After every row comes one of two labels: whether the row has a hidden trait. Each part has its own trait and labels.
(in the rows, 128 means zero)
[ 95  79 144 113 172  80 109 153 151 121 124 130 104 118  81  90] => T
[ 97  75 155 174 175 112 118 116 194 101 122 142 125 133  60  84] => F
[109 102 137 102 142  89 122 117 137 112 147 155  85 128  98 138] => F
[112  89 140  92 128  67 129 124 138 116 140 168  88 127  86 121] => F
[119  81 144  53 160  78 119 136 150 119 128 159 104 121  84 126] => F
[ 98 109 131 119 125  70 128  82 145 126 141 149 104 146 102 131] => F
[ 91  79 141  91 143  41 119 133 134 106 133 133  85 101 103 116] => T
[ 95  81 146 129 167  80 108 154 157 122 123 130 104 121  81  90] => T
[ 86  93 145 114 162  52 112 148 168 119 130 132 105 119 105  97] => T
[ 91  74 138 108 151  69 113 149 150 118 129 133  96 119  86 107] => T
[ 87  91 135  97 143  34 114 136 143 125 135 133 101 109 108 122] => T
[ 85  74 148 121 176  83 105 141 162 115 120 130 101 118  77  90] => T
[ 99 103 121  82 101  14 126 118 111 126 143 137  70 124 108 135] => T
[ 78  65 144 145 184 101 103 158 169 115 120 128 106 114  73  85] => T
[ 98 113 128  84 113  39 126 117 125 124 144 140  74 124 105 129] => T
[105  99 133 103 127  46 124 137 146 124 137 145  92 114  98 122] => T
[101  96 125  45 106  57 133 102 112 127 143 153  87 151 100 145] => F
[ 89  98 131  98 126  56 120 131 132 136 139 136  85 137  99 119] => T
[ 96  84 148  68 161  97 120 136 131  86 137 133  90 121  95 103] => F
[ 96  88 140 104 149  65 114 139 147 121 132 136  98 122  90 111] => T
[ 90 100 135  87 131  35 121 127 136 116 136 138 100 105  92 119] => T
[ 98  76 146 124 175 119 105 166 150 116 125 129  87 120  69  89] => T
[ 93  86 132  87 129  93 122 137 131 122 137 135  75 124 102 120] => T
[ 97  33 171 173 242 149  81 193 205 108 102 123 127 103  52  42] => T
[ 76  91 138  98 129  75 122 122 138 125 135 118  89 128  94 122] => T
[ 89  99 134 102 130  48 121 128 132 114 138 132  81 106 105 129] => T
[ 96 107 132  93 131  43 117 136 136 124 139 131 105 124 117 126] => T
[ 85  85 143 109 156  68 114 154 155 121 130 130  93  91  96 106] => T
[113 109 141 170 153  82 109 118 162 119 136 158 104 123  77 118] => F
[ 90 108 124  88 110  51 127 117 124 129 140 137  76 131 113 137] => T
[104  90 136 128 135  92 116 149 135 125 134 140  73 125  74 116] => T
[ 89  97 126 102 136  94 119 138 136 126 135 127  90 132  91 109] => T
[ 92  98 127  89 118  41 124 127 124 134 140 134  82 127  98 129] => T
[ 96 112 146  95 181 104 106 126 144 120 146 150 112 121 107 122] => F
[ 99  66 141  70 144  93 113 152 139 119 128 133  82 121  83 103] => T
[ 69  89 141  96 158  44 117 134 147 121 128 126 109 121 102 101] => T
[ 95  84 139  94 142  82 116 133 132 123 134 130  85 142  85 112] => T
[ 89 112 130 102 128  56 121 132 129 127 136 138  89 135  98 118] => T
[ 91  74 144 116 170 100 108 148 146 100 130 126  76 117  83  97] => T
[112 102 137  99 181  87 112 123 127 126 140 160 102 118  93 134] => F
[ 96  77 143  85 135  58 128  98 146  94 138 147  94 126  94 106] => F
[ 83  93 134  96 134  54 122 136 139 122 138 131  93 128 104 125] => T
[ 86  96 134 107 129  30 125 122 137 125 135 134  80 106 103 119] => T
[ 94  93 136  84 133  53 125 129 136 126 136 133  84 125  96 124] => T
[ 88  98 132  89 127  70 123 105 120 120 138 115  89 153 104 121] => T
[ 93  80 139 114 158  87 112 145 158 118 126 128  99 142  86  93] => T
[ 88  93 134  97 139  68 120 137 140 135 132 132  88 131  94 121] => T
[ 91  85 140  94 151  71 117 142 142 120 131 134  83 127  89 109] => T
[131  95 136  76 137 101 133 114 143 136 134 176 115 132  95 142] => F
[115  98 142 103 133  58 132 131 165 124 136 167  99 131  89 122] => F
[ 93  88 141 106 155  66 115 138 142 122 130 130  90 123  87 103] => T
[ 88  84 141 118 152  77 112 156 146 121 130 135  91 117  82 102] => T
[ 77  75 137 112 156  59 110 119 150 121 128 114 108 143  96 100] => T
[109  90 151 114 160  71 114 120 154  86 138 155  93 113  97 109] => F
[112  78 152  57 177  62 110 146 148 113 127 162  97 106  85 113] => F
[ 95  97 130 101 126  75 118 131 133 132 137 138  87 140  90 116] => T
[ 89  90 145 107 164  65 112 145 157 119 123 130 106 107  82  91] => T
[ 78  85 141 105 153  72 114 142 151 123 131 122  92 121  99 107] => T
[ 76  92 139 108 143  59 115 134 144 125 132 126  92 123  97 109] => T
[ 93  51 144 104 159  76 128  87 158 116 126 132 125 162  90 101] => F
[ 89  81 139 103 148  58 117 138 147 129 131 130  93 122 102 112] => T
[ 78 119 122  69  92  40 137 115 112 128 149 129  64 130 111 146] => T
[ 95  75 156 131 183  99 101 158 193 115 118 129 121 118  75  80] => T
[ 95  87 137  97 137  62 118 135 141 125 133 136  77 125  97 114] => T
[119  64 147  60 150  73 132 131 150 118 129 174 117 125  95 114] => F
[ 88  83 139 113 153 115 111 153 151 116 126 134  88 123  63 104] => T
[ 71  87 144  99 158  52 119 142 148 114 133 131  92  96  78 109] => T
[ 95  52 155 131 191 104  99 175 165 113 119 129 100 116  69  76] => T
[ 84  87 133 102 139  68 118 132 136 125 135 121  90 127 103 112] => T
[ 90  82 143 102 158  84 110 147 152 120 126 132 101 133  77  96] => T
[ 97 117 116  60  81  36 138 102 111 126 152 134  66 135 122 159] => T
[110  89 144 103 150  90 127  98 148 121 133 157 118 141  91 110] => F
[101  80 143 109 155  88 121 102 147 131 132 150 119 145  84 110] => F
[ 89  99 129 119 127  61 117 131 137 125 135 137  85 128 103 125] => T
[108  89 147  93 149  34 121 112 161 115 133 159 113 116  82 116] => F
[ 90  81 140  95 153  85 108 139 151 120 132 134  99 123  91 111] => T
[ 95  92 141  64 151  86 120  92 133  87 153 137  84 126 114 120] => F
[ 92 102 123 101 113  73 125 121 113 125 143 138  64 128  91 132] => T
[ 92  98 134  88 136  80 120 145 136 122 144 135  77 126  84 120] => T
[ 87  87 144 110 155  74 112 147 147 108 129 136  88 107  85 114] => T
[ 96 120 138 175 145  97 117  86 162 107 142 145 103 133  92 109] => F
[ 91  88 131 108 129  59 122 140 131 129 135 139  84 124 101 122] => T
[ 71 109 127  75 112  26 129 117 117 134 143 136  73 124 110 133] => T
[ 89  85 147 108 148  60 104 143 147 117 131 132  94 114 102 112] => T
[109 135 132  94 139  61 116 114 120 145 152 160 108 126 119 156] => F
[ 94  86 147 117 152  98 125  64 157  99 137 131 117 159  83 103] => F
[ 87  98 130  85 117  42 127 132 126 124 139 149  85 118 102 135] => T
[ 97  68 153 117 197 100  99 164 166 115 118 134 103 108  74  85] => T
[ 99  87 143  98 142  59 134  90 156 114 134 148 113 147  85 113] => F
[ 90 148 106  73  73  24 135  68  56 120 184 146  68 141 147 187] => F

New part:
[168  72 134 112 129 124  60 224  48 127  94 110 147 221 145 118 158 131
 123 153 139 116 104 157 160 154 181 150  89 160 136 148 131 128 139 130
 127 133 173 124 167 162 122 165 124 127  92 130 122 129 139 120 148 114
 142 158 139 107 137 177 132 195 169 122 133 122 145 163 131 103 104 135
 119 134 121 125 172 139  86  75  84 109 134  97 137 136 129 146 123 115
 104 122 144 168 162 114 106 109 107 132 192 125 155 130 138 139 163 129
 130 135 122 139 119 154 152 149 112 103  76  89 134 120  86 123  63 150
  95  77] => (47)
[110  96 114  99 134 122   1  72 138 118 106 121  74 115 126 117 168 114
 142 167 176 127 135 154  98  65 116 141  76  97 128  64  69 142 161 103
 130 137 139 126 212 127 129 121  86 124  78 125  39 172 155 128 155 141
 126 101 122 157 117  53 125 109 172  62 143 107 168 157 130 123 171 106
 145  41 153 126 147 130 136 116 156 147 113  59 103 115 113 147 120  94
 127  75 150  97 100 118 149 125 135  96 216 130 137 127 150 127 170 141
 139 116 108 127 142 114 148 140 134 127 107 134 155 108 121 144 176  97
 165 115] => (46)
[124 141 129 129 129 128 201 106 157 120 124 129 188 140 130 142  95 160
  69 110  70 116 134 141 103 108 114 125 107   1 135 111 100 122  88 116
 130 119  41 110 128  84 125  87 110 105 135 149 183 149 102 123 129 116
 127 145 136  72 134 138 145 142 151  80 137 155 152 138 128 127 140 147
 125 164 136 140 141 133  78 200 138 139 109 111 109 150 124  94 178 137
 158 140 115 173 135 135 120 125 155 108 156 150 141 123 123  92 127 123
 166 129  96 140 121 149 108 146 121 142 113  96 148 133 151 106 143 169
 127 120] => (46)
[169  66 134 109 123 129  77 216  98 124 101 109 128 195 147 119 165 122
 108 130 110 126 103 157 164 159 210 152 121 148 137 128 126 129 135 130
 122 141 209 140 134 165 124 153 100 138  88 121 143 132 150 125 141 120
 145 148 140 110 134 204 130 192 190 101 132 123 165 155 129 103 119 138
 124 127 128 130 156 143 113  79 112 116 146 100 145 148 125 162 128 130
 118 125 156 155 147 114 136 106 113 130 116 121 144 128 148 157 170 122
 144 135 133 144 112 146 170 172 114 113  69  90 133 116  82 142 100 137
  96  61] => (47)
[125 159 128 134 138 132  82 169 190 139  83 132 170  67 126 134 125 136
 159 139 106 121 130  94 121  87 118 132 117 102 124 147 151 128 129 151
 128 147 126 184 148 108 138 189 106  95 195 133 154 103 158 130 102 127
 134 154 136  87 120 110 135 101 133 172 125 126 174 147 125 130 126 156
 114  75 117 138 147 123 179 118 144 125 145 149  91 145 134 128 113  96
 161  89 132 135 140 120 149 133 138 100  78 120 152 132 153 151  47 119
 202 145  32 121 135 155 131 115 129  96 134 137 119 116  96 175 117 148
 167 137] => (46)
[144 106 137 126 106 122 236 181 130 141  98  96 139  71 104 132 128 148
  38 110 141 144 122 181 150 165 181 120 139 139 135 118 109 131 141 185
 132 132 174 116  71  91 123 104 167 135  80 133 108 134 101 119 155 132
 154 123 126 136 131  57 131 176 104 108 138 125 124 141 126 130 176 110
 132 160 107 129  86 129 167 122 170 105 122  96 111 114 126 124  94 106
 147 132 125 111 159 136 175 134 126  95 234 117 123 127 117 119  48 125
 152 130 105 129 202 146 117  86 165 127  86 156 119 142  83 145  39 119
 109 157] => (47)
[113 121 112  96 128 107 255 204  51 145  77 133 183 188 123 148 131 123
 228  77 238 117 130 142  56  79 182 141 149 139 155 114  73 121 123 100
 143 129 165 124 255 167 101  65 111 158  60 133  64 118 111 117 117 176
 157 147 144 102 143 191 112 141 163  60 125 122 176 132 127 111 116 165
 134 108 117 127 162 124 100 195 152 135 114 130 152 170 133 136 138 167
  73  40  75 193 150 114 101 122 132 137 111  91 144 138 132 108 194 126
 118 119 123 120 122 145 107 143  68 130 117 138 146 134 114 190 140 170
 149 123] => (46)
[140 129 124 137 154 121 200 117 112 126  64 121 147 138 123 112 118 141
 152 118   1 116 132  54  77  86 160 122 120 168 111 124 120 115 137 134
 128 106  89 138  96 101 127 175 175 135 172 108  72 133 127 120 143 125
 129 125 124 149 119  78 141 103  89  74 125 124 143 116 125 117 165 142
 140  90 140 125 131 120 133 100 125 116  87 115 133 153 136 105 129 122
 124 160 134 113 148 133  57 129 127 171  82 126 127 120 120 141 137 116
 134 128  69 134 133 123 151 125 146 127 113 100 124 141  97 142 193 133
 132 104] => (47)
[125 122  96 116 128 138  80 155 129 141 139 107 156 132 136 118 168 165
 163 207 133 115 134 146 112 125  31 118  35  77 143 136 111 123 156 126
 144 135 135 107 136  95 117 120 188 104 111 142  93 151 123 130 166 107
 132 138 123  86 135   5 104 156 175 115 138 118 147 147 135 106  74 116
 121 118 143 130 135 133 177  91  96 122 116  45 110 112 113 137 158 118
 171  78 130 153 140 123 132 127 126 109 117 125 115 128 124 130  86 125
  82 126 104 133 156 136 107 117 112 132 100 124 117 110 154  83 142 101
 154  84] => (46)
[ 88 133 140 105 110 133 136 125  43 131 115 135 113 106 116 142 119 123
 125 101  63 123 126  84 171 134 135 136 154 173 145  83 112 124 156 151
 134 141  99 116 232 121 123 154 138 140 212 135 176 148 123 130 101 133
 143 137 131 131 123  67 151 137 102 140 130 112 162 112 130 121 143 140
 125 107 175 128 186 146  64 161 115 114 110  97 158 126 124 102 156 115
 134   1  71 183 179 122  82 142 133 145  83 133 123 118 117 152 160 114
 128 117 138 126 159 127 111 102 159 172 131 111  89 136 116 137  88 148
 121  86] => (46)
[121 109 122  72 121 139 185 114 174 126  97 130 163 159 145 138 106 134
 121 160 155 115 134 166 142 123 140 144 152 110 143  88 123 131 130 107
 105 120 152 120 126  78 134 144  91 107 142 142 117 117  71 116 139 127
 128 128 127  37 119 255 160 112 124 180 126 138  72 125 134 130 128 131
 120 138 101 143  95 121 119 190 165 135 138  87 126 138 157 140 101 104
 119 110 180 125 104 139 123 146 126 157 115 144 130 136 139 110 129 122
 153 115 160 144 120 121 118 109 114 138 130 142 117 104 135  87 145 133
 101 154] => (47)
[144 103 107 126 121 126 255 149  96 128 147 144 109 204 128 133 122 169
  47 160  39 129 136 158 143 162  44 124 119 220 125 104 134 135 159 139
 108 134 113 114 140  98 128 175 112 101 187 124 183 105 121 114 139 123
 129 142 133 129 126  82 123 176 148 131 122 157 109 134 124 105  85 160
 119  67 133 128 113 132 111 118  77 136 116 197  87 131 126 117  82 118
  34 117 159 150 146 128 180 136 139 141  79  94 120 130 118 117 138 124
 147 131  70 115  98 135  87 109 174 131  77 124 102 124 129 113 109 106
 120 132] => (47)
[136  96 135 111 114 129 248 139 182 141 102 106 134 107 109 113 120 131
  63 113 168 137 122 186 183 164 189 132 122 103 122 102 133 135 137 199
 129 130 177 115  88  67 128 122 142 122  94 134  91 130 104 115 158 145
 147 119 124  83 128  40 134 138 105  98 137 122 165 135 128 128 147 111
 128 133 115 132  86 131 165 108 194 111 120 110 112 118 132 133  87  84
 152 170 145  77 139 139 185 136 124  91 242 119 116 129 131 101  63 129
 128 131 111 119 178 140 114  88 162 129 106 157 127 130  88 145  96 118
 110 166] => (47)
[132 139 116 128 117 129 244 114 130 126 118 138 201 100 108 123  85 173
  46 111  52  92 132 159  65 112 138 130  79  86 144 133  88 131 134 101
 126 123  34  93 254  73 115 114 127  89 107 159 190 122 141 123  86 125
 124 144 151  84 151 132 169 171 151  67 146 134 164 152 132 128 128 161
 112 102 145 130 177 130  96 142 145 136  99 127 131 154 132 114 135 126
 186 170  90 237 117 130 104 139 165  96 142 146 101 121 126 118 154 121
 158 130 125 128  96 151  71 144 136 154  89 103 141 140 119 104 149 185
 126 130] => (46)
[133 158 132 145 160 126 129 148 181 142  92 131 159  97 128 125 143 122
 140 117  69 124 130  84 116 120  94 140 144 103 129 149 117 134 125 158
 130 143 115 197 153 119 136 213  79 101 150 134 133 121 144 135 114 115
 141 149 135  95 118 147 141 105 131 148 126 127 183 134 125 128 149 156
 117  57 130 135 154 123 172 127 154 130 144 144  84 134 137 135  96  99
 140  54 158 122 132 118 184 130 137  84 111 133 177 130 163 151  85 117
 206 143  41 122 149 146 132 109 132  93 128 134 140 124 101 192  77 141
 180 147] => (46)
[139 129 137 171 117 128 255 168 107 145  97 141 144 220 133 145 146 111
  41 168 222 132 129 115 120 145 103 103 106 117 109  77 157 136 162 145
 136 117 146 149 113  71 120 155 153 130 204 140 149 159 132 133 122 104
 134  98 144 191 143 201 166 150  90 140 112 124 154 108 126 119 160 129
 134 139 138 128 106 111 108 119 121 128 100 172 140 104 117  96 152 131
 131   1 145 144 173 124 157 124 124 128 192 111 155 132 141 120 182 116
  97 130 121 144 133 156 147 131 111 127 127 135 123 128 105 150 215 145
 152 116] => (47)
[127 130 132 129 121 124 212  42 127 111  94 148 146 140 121 122 116 138
  51 101  93 106 130 116 128 117 147 129 124  46 117  94  79 134 108 116
 113 134  42 116 215  68 133 121  82  97 149 138 182 144 129 125 109 124
 129 126 143 117 131 113 171 133 152  63 141 140 153 130 128 137 178 145
 123 118 150 136 156 129  86 173 173 150 113 150 106 145 135 117 130 133
 131 167 124 180 130 136 136 133 145 119 164 159 129 120 148 111 156 123
 193 136  81 136  98 138 114 160 159 151 113 122 147 133 138 142 202 115
 128 147] => (46)
